[[0.57, 1.73, 0.40, -4.71, 0.66, -0.33, 0.28, 1.87, -0.17, 0.07, 1.69, -0.10, 0.02, -0.24],
 [-2.47, -0.25, -2.06, -1.74, -0.39, -2.31, -1.01, 2.16, -2.21, -1.65, 1.63, -1.85, -2.76, -2.16],
 [-2.93, 2.29, -5.18, -3.29, -0.27, -4.36, -1.60, 6.05, -4.39, -3.25, 3.12, -4.31, -6.01, -4.37],
 [-4.35, -3.71, -0.96, 0.43, -1.12, -2.12, -1.40, -0.64, -1.90, -1.53, 0.78, -0.98, -1.95, -1.72],
 [-7.71, -7.09, 0.15, -2.27, -1.68, -3.28, -2.16, -1.76, -2.66, -2.04, 2.13, -0.66, -2.03, -2.36],
 [1.08, 0.62, 0.47, 0.23, 0.24, 0.70, 0.38, -0.25, 0.65, 0.50, -0.39, 0.45, 0.74, 0.61],
 [0.44, 0.54, 0.69, -2.10, 0.33, 0.19, 0.26, 0.34, 0.29, 0.31, 0.59, 0.35, 0.54, 0.25]] ==> -2.36

[[2.39, -7.50, -3.59, -6.76, -4.55, -5.15, -5.12, -3.84, 5.26, -0.22],
 [2.44, -2.46, 0.79, 1.75, 1.06, -0.76, 1.85, 1.54, 0.00, 1.72],
 [3.38, -7.29, -2.82, -4.94, -3.47, -5.21, -3.47, -2.55, 4.39, 0.76],
 [3.32, -7.25, 1.46, 1.69, 1.43, 0.66, 1.98, 1.84, 1.59, 1.97],
 [-0.59, -2.53, 0.49, -0.40, 0.17, 2.03, -0.40, -0.19, 1.03, -0.60],
 [-4.88, -4.05, -0.32, -4.53, -1.69, 5.91, -4.47, -3.29, 3.43, -4.20]] ==> 1.97

[[0.07, 0.29, 1.80, 1.15, 2.35, -3.28, 0.90, 4.12, -0.12],
 [-0.15, -1.66, -0.61, 3.21, 1.52, -2.03, -1.55, 0.82, 1.43],
 [-0.07, 0.56, 1.65, -2.61, 1.71, 2.13, 0.17, 1.69, 0.39],
 [0.84, -1.83, -1.51, 3.51, 1.61, 2.23, -7.35, 0.80, -0.58],
 [-1.55, 2.31, -0.91, -1.15, -5.60, 0.55, 2.62, -6.71, 3.08],
 [0.48, 2.41, -0.08, -0.40, -2.09, 2.83, -2.10, 0.48, 1.62],
 [-3.40, -0.36, -1.12, 0.45, 0.64, -7.20, 0.13, 2.83, -0.70]] ==> 3.08

[[1.78, 1.22, 1.99, 2.13, 2.10, 2.96, -1.34, 1.50, 3.55],
 [6.06, 5.52, 2.18, 6.15, 0.52, 5.77, -1.57, 5.75, 3.91],
 [6.37, 5.78, 2.41, 6.48, 0.75, 6.11, -1.50, 6.04, 4.24],
 [-2.49, -1.74, 0.88, -2.67, 1.64, -2.47, 4.10, -2.05, -1.08],
 [1.85, 1.62, 3.32, 2.13, 3.37, 3.12, 0.60, 1.78, 4.17],
 [4.00, 3.60, 2.95, 4.20, 2.14, 4.63, -0.56, 3.81, 4.29]] ==> -1.08

[[-0.96, -1.23, -1.17, 0.54, 0.50, 0.08, 1.59, 0.77, -2.16, 0.55, 1.04],
 [0.38, 0.32, -2.86, 0.15, -1.34, 2.09, 1.50, -1.83, -0.18, -0.76, -2.36],
 [1.58, -1.31, 2.53, -2.25, 0.20, -0.72, 3.31, 1.37, -0.41, 0.50, 2.82],
 [2.32, -0.29, 0.07, -0.78, 1.14, 0.07, 2.63, -1.62, 0.31, -0.91, -1.63],
 [2.40, -3.30, 0.68, -1.59, -2.27, -2.04, 3.89, -2.79, -1.14, -3.79, -2.56],
 [4.26, -1.06, -3.18, 1.19, 7.17, 0.19, -0.11, -1.87, -4.82, -2.53, -0.88],
 [-1.40, 1.14, 2.03, 0.29, -0.72, 2.06, 0.56, 3.63, 0.68, 3.74, 0.56]] ==> -2.56

[[-1.68, 1.85, -0.79, 3.26, 1.12, -2.76, 0.81, -1.85, -3.00, 3.02, 0.42, 0.91, 0.37, 4.49],
 [0.76, 0.85, 1.43, 0.55, -2.15, -1.49, -2.64, 0.51, -2.08, -1.90, -3.42, -3.96, 0.75, -1.02],
 [-4.05, 3.18, -0.34, 0.64, 6.73, 2.64, -2.10, 3.34, -3.71, 1.35, 0.04, 0.41, 1.33, 1.10],
 [0.40, -0.24, 0.31, 1.00, 4.25, 3.27, 2.68, -2.61, 2.73, 4.24, -3.83, -3.77, 2.18, -3.70],
 [2.60, 0.31, -0.99, -5.29, -0.17, 3.02, 1.00, -0.01, -2.08, 5.29, 0.12, 1.98, -2.21, 2.40],
 [2.58, 4.21, 1.08, 0.55, 7.09, 1.62, 5.70, 4.30, 0.77, 0.14, 7.76, 5.93, 4.69, 1.11],
 [-5.70, -4.11, 4.43, 6.02, 0.69, -0.14, -6.33, 1.75, -2.71, 0.84, -1.96, -0.89, -0.35, -4.38],
 [-0.80, -1.82, -4.59, -1.01, 1.17, -1.04, 1.30, -0.99, 2.30, 4.31, -1.41, 1.39, 0.56, -2.52],
 [0.21, -0.41, -1.05, -0.10, -2.14, -4.75, -0.95, -0.19, -2.19, 0.21, -0.40, 1.81, -0.69, -2.49],
 [-1.23, -3.15, -1.18, 5.71, -0.25, 4.20, -1.49, 1.17, -0.66, 0.27, 0.67, -7.00, -3.49, 1.39]] ==> -2.52

[[-0.12, 4.69, -1.98, -1.10, -0.23, -5.87, -3.44, -0.81, 0.71, -3.39, 0.40, -3.88],
 [-0.16, 2.88, -0.83, -1.82, -0.51, 0.87, -2.35, -4.36, -4.78, 3.26, -4.81, 1.83],
 [0.18, 1.56, -1.61, 5.10, -2.42, 0.45, -0.17, 1.23, 0.94, 4.26, -5.16, 1.86],
 [2.07, 1.60, -1.04, -2.31, -2.48, -3.16, -1.14, 3.58, -1.57, -1.94, -0.72, -6.13],
 [0.11, 0.94, -1.03, 1.89, -1.58, 5.20, -2.83, 3.07, 0.43, 4.63, -2.68, -3.01]] ==> 1.86
